In the rows, zero is written as 128.
Each row is followed by its class. Each block has new classes.
135 83 139 143 149 123 109 125 136 126 138 117 181 153 110 126 120 110 143 109 144 132 134 146 122 137 115 110 157 143 122 156 113 117 163 -> U
137 87 94 128 131 119 130 128 115 139 127 145 121 132 136 118 143 131 121 114 131 133 140 125 136 138 132 136 138 132 126 145 98 145 130 -> L
132 92 131 138 121 120 116 119 118 120 136 121 187 132 92 122 128 120 129 114 138 141 140 140 115 129 123 125 132 136 126 130 94 106 144 -> U
143 97 123 128 138 126 109 129 140 122 138 112 174 148 105 135 124 107 136 118 140 113 142 132 120 146 111 118 147 123 122 135 112 115 141 -> U
122 82 120 122 124 103 115 135 136 118 124 128 120 134 123 110 147 135 153 131 137 117 131 125 119 122 130 136 126 128 128 160 100 142 122 -> L
138 87 87 138 114 121 143 117 87 141 128 143 159 122 128 121 142 139 124 117 126 162 124 136 127 114 138 132 124 123 125 138 100 134 116 -> L
128 96 130 132 119 122 120 124 122 122 136 128 181 142 112 123 138 127 135 116 135 138 116 137 126 125 126 113 129 126 125 137 101 112 136 -> U
134 68 92 130 129 121 131 131 79 126 137 135 156 141 141 120 130 140 120 116 131 151 112 142 130 130 122 122 140 131 127 134 101 148 130 -> L
138 115 130 135 131 126 114 121 136 125 141 117 165 143 113 129 122 119 136 111 135 130 134 132 125 140 121 117 143 137 123 143 116 112 126 -> U
135 66 131 134 125 115 119 133 131 120 135 119 172 127 109 110 132 123 141 117 136 142 120 149 122 143 124 111 145 129 120 150 94 138 133 -> U
126 83 135 134 122 118 111 116 125 128 135 115 181 130 89 123 129 121 137 106 142 139 124 139 119 130 131 123 138 136 124 124 93 123 145 -> U
134 64 130 136 117 109 120 135 130 119 132 124 155 124 119 109 135 133 149 114 147 126 119 147 114 130 127 122 142 125 121 154 110 146 133 -> U
135 61 92 128 133 126 126 146 129 126 132 137 160 131 137 103 140 133 137 113 137 129 132 150 123 146 114 104 142 120 120 144 96 149 133 -> L
125 101 139 146 121 130 115 136 128 119 140 121 199 147 102 131 113 115 139 115 139 143 125 134 113 124 118 114 140 137 123 139 107 100 139 -> U
135 67 94 120 114 100 140 105 80 145 123 152 134 117 128 119 153 153 119 121 132 156 133 151 138 113 144 152 114 117 127 123 100 156 129 -> L
126 121 160 137 112 132 111 133 163 111 127 111 185 144 88 122 123 107 160 53 142 131 138 135 108 128 114 104 127 132 132 156 116 100 129 -> U
132 103 140 134 136 132 114 117 162 137 127 110 174 153 87 127 133 110 151 107 139 116 161 132 120 145 122 108 141 134 128 157 114 114 134 -> U
141 70 106 122 138 103 131 126 102 144 132 138 128 124 140 120 142 139 120 123 149 136 112 136 130 134 130 140 132 130 116 124 106 157 135 -> L
136 96 113 136 117 116 111 115 112 128 125 133 131 135 120 121 131 136 138 125 129 138 136 131 126 120 130 134 114 128 133 156 112 128 121 -> L
134 84 118 126 115 112 127 119 113 142 122 136 149 118 109 121 141 137 141 116 123 143 137 130 126 126 132 138 128 125 130 149 111 131 130 -> L
140 72 89 128 134 124 136 131 99 140 127 135 130 136 125 121 131 132 124 112 130 156 133 131 140 133 133 131 137 135 125 162 100 153 118 -> L
146 90 84 135 129 121 136 127 109 144 125 138 141 145 154 126 129 135 123 118 128 149 133 127 136 129 121 128 143 129 120 167 112 156 119 -> L
142 84 141 130 128 114 107 125 109 120 140 130 203 127 92 131 126 112 124 110 138 127 108 129 116 133 124 132 121 130 125 91 82 99 160 -> U
134 47 109 131 122 105 139 115 94 148 129 135 161 140 112 127 143 135 130 103 141 152 131 148 124 129 129 133 153 122 116 137 105 161 136 -> L
145 65 106 136 127 107 126 136 119 134 132 139 121 155 153 118 138 146 142 120 145 143 126 141 119 127 124 140 139 122 123 167 121 171 122 -> L
132 95 117 137 113 109 130 120 103 130 130 141 150 125 121 131 141 143 137 113 133 170 139 120 123 114 131 136 129 125 127 139 113 129 124 -> L
132 72 87 125 127 117 137 124 101 135 126 137 146 118 125 116 144 143 124 116 124 137 126 136 134 127 131 136 125 126 131 128 90 149 134 -> L
139 50 87 130 133 113 137 125 100 144 124 149 125 132 144 114 159 144 120 116 129 146 110 143 136 142 128 140 149 122 113 166 100 177 128 -> L
134 105 147 140 115 130 98 132 124 119 143 110 221 151 98 134 122 111 144 119 141 134 114 148 105 127 110 108 143 125 124 117 106 91 142 -> U
